[[  96    5   -9  -25   24   85  -47   58  -17   40]
 [ -18   -2  -34  -60  -83   78   24  -55  -36  -87]
 [ -22  -40 -104  -47  -69  100   86  -38   23   46]
 [ -73    0   70  -89  -26  -26   32   88   90  -41]
 [ -87   81  100  -84   66  -74   27   36   50  -64]
 [ -90   12   97    1  -99  -76  -90  -66  -12  102]
 [  65  -97  -57  -16  -75   45  -90   60   49   97]]
->
[[-18  -2 -34 -60 -83  78  24 -55 -36 -87]
 [-73   0  70 -89 -26 -26  32  88  90 -41]
 [-90  12  97   1 -99 -76 -90 -66 -12 102]]

[[ 40  22 -91]
 [ -6  -9  35]
 [-17 -25  55]]
->
[[-6 -9 35]]

[[-64 -11  -4   0]
 [ 99 -13  15  -4]]
->
[[ 99 -13  15  -4]]

[[ 93   1]
 [ 16  59]
 [-73  24]
 [ 20  40]
 [ 33 -18]
 [-11  55]
 [ 16 -40]
 [-29  24]
 [ 23 -16]
 [ 72  17]
 [  5  42]
 [ 20 -40]]
->
[[ 16  59]
 [ 20  40]
 [-11  55]
 [-29  24]
 [ 72  17]
 [ 20 -40]]

[[-17 -16 -25  -7  25 -59 -41]
 [-45  43  86  28  81 -15  55]
 [-62 -31  56  11  45 -52 -35]
 [ 47 -15 -33 -19 -24  62 -15]
 [ 65 -26  11 -22 -66  60   3]
 [-72  57  45 -58  54  67  50]]
->
[[-45  43  86  28  81 -15  55]
 [ 47 -15 -33 -19 -24  62 -15]
 [-72  57  45 -58  54  67  50]]

[[ -9 -65]
 [-83  -6]]
->
[[-83  -6]]

[[-83  34]
 [-56 -21]
 [-62  15]
 [-44 -16]
 [ 37   1]
 [-59  73]
 [-92  23]
 [-85  18]]
->
[[-56 -21]
 [-44 -16]
 [-59  73]
 [-85  18]]

[[  52  -43  -24   25   31   25  -26 -101   47]
 [  88  -15  -27   43   54   31  -18  -79  -10]]
->
[[ 88 -15 -27  43  54  31 -18 -79 -10]]
---
[[ 19 -16 -29 -11]
 [-11  -8  99  12]
 [ 35  43  13  23]
 [-17 -10 -23   2]
 [-32  48  22  27]]
->
[[-11  -8  99]
 [ 35  43  13]]

[[ 51  11  46  43  67]
 [ -6 -11 -25   2   7]
 [-75 -22 -51 -75 -85]
 [-13  10 -49 -26 -13]
 [  9  29 -36 -16  -7]]
->
[[ -6 -11 -25]
 [-75 -22 -51]]

[[ 10  24  39 101  11]
 [ 49 -14 -28  69  25]
 [-13  33  39 -48 -16]
 [ -1   1  20  26  12]
 [-42  35  69 -55 -34]]
->
[[ 49 -14 -28]
 [-13  33  39]]

[[  24  -23    5]
 [  26    5  -11]
 [ -36  -18  -22]
 [  54    7 -100]
 [ -21   14  -35]]
->
[[ 26   5 -11]
 [-36 -18 -22]]

[[ -3  -3   6]
 [-75  -6   9]
 [ 69 -13   7]
 [-84 -14  11]
 [  0 -13  80]]
->
[[-75  -6   9]
 [ 69 -13   7]]

[[ 98  10  14]
 [-84  33  10]
 [-63 -92 -22]]
->
[[-84  33  10]
 [-63 -92 -22]]

[[-20 -24  32]
 [ 95  23  15]
 [  3  34 -31]]
->
[[ 95  23  15]
 [  3  34 -31]]

[[-12  65  96 -44]
 [ -7  45  64 -30]
 [ -7  49  71 -31]]
->
[[-7 45 64]
 [-7 49 71]]

[[-75 -43 -17 -30  30]
 [-34 -22 -58 -34  33]
 [  8  22  -7  23 -15]
 [-45 -21 -63   1   2]
 [-31 -33  38 -39   7]]
->
[[-34 -22 -58]
 [  8  22  -7]]
